Below are the code and all the weights of a small trained network. Each question names an input and a class and asks about switching units off, where a switched-off unit gives its printed mean instead of its output.

import numpy as np


def w(rows, s, z=0):
    codes = np.array(rows[::2]) - 128.0
    scale = np.full(codes.shape[1], s)
    scale[-1] = z or s
    return codes * scale


def norm(h):
    return h / np.sqrt((h * h).mean(-1, keepdims=True) + 1e-5)


def f(y):
    return np.maximum(y, 0)


def log_softmax(a):
    a = a - a.max(-1, keepdims=True)
    return a - np.log(np.exp(a).sum(-1, keepdims=True))


def net(x, mask):
    res = np.array(x, float).reshape(1, 7) / 4 @ E
    u = 0
    for l in range(3):
        y = f(norm(res) @ A[l][:, :-1].T + A[l][:, -1])
        res = res + np.where(mask[u : u + 7], y, B[l][:, -1]) @ B[l][:, :-1]
        u += 7
    return log_softmax(norm(res)[-1] @ U[:, :-1].T + U[:, -1])


A, B = {}, {}
E = w([
[179,60,87,125,90,16],'x0',
[154,142,29,158,69,222],'x1',
[171,207,93,48,194,162],'x2',
[100,4,125,186,228,71],'x3',
[246,167,195,191,195,86],'x4',
[85,176,210,112,145,126],'x5',
[118,55,47,63,170,72],'x6',
],0.0026)
A[0] = w([
[135,118,152,168,125,162,114],'0.n0',
[152,119,189,58,230,42,125],'0.n1',
[76,105,133,108,233,104,47],'0.n2',
[36,70,157,208,111,114,4],'0.n3',
[8,43,177,116,107,153,56],'0.n4',
[148,254,205,164,126,224,138],'0.n5',
[91,10,101,147,147,76,48],'0.n6',
],0.0033,0.0027)
B[0] = w([
[86,155,105,102,130,135,152],'0.n0',
[184,104,108,72,147,140,218],'0.n1',
[194,60,169,100,161,94,156],'0.n2',
[77,111,74,147,80,91,152],'0.n3',
[30,109,123,209,202,55,173],'0.n4',
[90,195,201,157,114,180,254],'0.n5',
[96,253,175,183,93,165,190],'0.n6',
],0.0044,0.0028)
A[1] = w([
[151,2,179,233,141,149,69],'1.n0',
[103,176,198,105,87,48,143],'1.n1',
[132,136,66,105,124,207,49],'1.n2',
[62,155,121,80,200,199,68],'1.n3',
[118,51,74,126,169,118,114],'1.n4',
[136,160,42,84,104,188,5],'1.n5',
[162,81,134,74,198,105,26],'1.n6',
],0.0052,0.002)
B[1] = w([
[131,183,42,121,96,107,252],'1.n0',
[140,161,105,113,99,254,233],'1.n1',
[138,127,101,9,59,124,183],'1.n2',
[186,136,223,127,97,124,209],'1.n3',
[149,199,178,137,159,136,215],'1.n4',
[151,50,16,73,108,164,190],'1.n5',
[142,85,151,77,184,82,190],'1.n6',
],0.005,0.0026)
A[2] = w([
[145,170,161,75,120,203,117],'2.n0',
[147,107,118,32,2,99,114],'2.n1',
[152,112,123,14,144,127,176],'2.n2',
[211,141,118,196,169,118,252],'2.n3',
[20,101,97,170,121,127,9],'2.n4',
[124,148,65,77,113,153,92],'2.n5',
[83,94,125,93,49,106,163],'2.n6',
],0.0059,0.0029)
B[2] = w([
[92,191,117,158,1,136,229],'2.n0',
[186,159,75,147,208,196,225],'2.n1',
[213,82,125,174,211,169,228],'2.n2',
[53,159,191,38,34,93,254],'2.n3',
[93,95,141,217,201,109,163],'2.n4',
[139,143,77,205,164,187,181],'2.n5',
[189,154,103,175,192,180,190],'2.n6',
],0.0054,0.0042)
U = w([
[201,133,10,154,148,221,157],'0',
[11,82,123,255,164,101,114],'1',
[94,50,135,97,91,137,3],'2',
[119,111,104,115,47,12,104],'3',
[101,230,235,124,41,183,188],'4',
[182,73,208,44,219,74,144],'5',
],0.0098,0.0071)

Each question gives the input, the list of numbers given to net, and the class t.
The units are the neurons (one row each of A and B). Each row of codes is followed by its name. A weight is (code - 128) times the scale printed after its matrix; where a second scale follows, it is the last column's (A, B and U).
mask holds one flag per neuron, layer by layer. A switched-off neuron (its flag False) gives its mean, the last column of its row in B, instead of its output. The means were averaged over made-up inputs and are rounded, as every weight is.
A unit's drop is (log p(t) with every unit on - log p(t) with that unit switched off) / (log p(t) with every unit on - log p(t) with every unit switched off).
The circuit of an input: a set's keep is (log p(t) with only the set's units on - log p(t) with every unit switched off) / (log p(t) with every unit on - log p(t) with every unit switched off). Starting from the 12 units with the biggest drops (on a tie, the unit counted first), units are removed one at a time, each time the one whose removal leaves the highest keep (on an exact tie, the one counted first), for as long as the keep stays at least 0.8.
units of the circuit, in order: the units of the circuit, biggest drop first
unit that matters most: the unit with the biggest drop
k most important neurons: the k neurons with the biggest drops, biggest first
top k neurons in layer l: the k neurons of layer l with the biggest drops, biggest first
drop when u is switched off: that unit's drop, to one decimal
input [2,0,0,5,3,3,-1], class 5: units of the circuit, in order => [0.n1, 1.n6]
input [-3,-6,-3,0,-7,-8,5], class 1: unit that matters most => 0.n4
input [-5,1,-2,3,-8,-6,-3], class 1: units of the circuit, in order => [0.n4, 2.n4]
input [4,-2,1,3,0,-3,-3], class 3: units of the circuit, in order => [0.n5, 2.n3]
input [8,-4,2,2,-4,-7,1], class 5: units of the circuit, in order => [1.n4, 2.n0]
input [-5,5,-3,4,8,-8,6], class 4: units of the circuit, in order => [2.n3, 1.n4]
input [4,-4,-6,8,1,-8,-1], class 3: top 2 neurons in layer 1 => [1.n0, 1.n4]
input [4,1,-5,0,6,0,5], class 3: top 2 neurons in layer 1 => [1.n0, 1.n3]
input [4,-3,-4,2,4,-6,2], class 3: 2 most important neurons => [1.n0, 0.n5]
input [-3,-3,-4,-1,-5,4,-2], class 1: 3 most important neurons => [0.n4, 2.n4, 2.n3]
input [2,-4,-4,-3,-6,-5,8], class 1: units of the circuit, in order => [2.n4, 0.n4]
input [7,-2,2,0,3,-7,0], class 5: top 2 neurons in layer 2 => [2.n0, 2.n2]
input [-2,5,-5,6,5,-5,2], class 4: top 2 neurons in layer 0 => [0.n6, 0.n4]
input [7,-7,-4,8,-1,1,-6], class 3: top 3 neurons in layer 0 => [0.n5, 0.n1, 0.n2]
input [-6,6,-1,0,4,-4,-1], class 4: unit that matters most => 0.n5
input [-3,5,3,7,2,3,2], class 5: top 2 neurons in layer 0 => [0.n2, 0.n5]
input [0,-7,6,6,-6,7,-6], class 5: top 3 neurons in layer 0 => [0.n2, 0.n1, 0.n6]
input [-1,-2,3,0,-1,5,3], class 5: drop when 1.n6 is switched off => 0.1
input [4,3,8,2,1,1,8], class 5: drop when 2.n5 is switched off => -0.1
input [8,-6,0,-8,6,8,5], class 0: unit that matters most => 1.n1
input [2,-6,-2,-8,3,7,6], class 0: drop when 2.n2 is switched off => 0.2
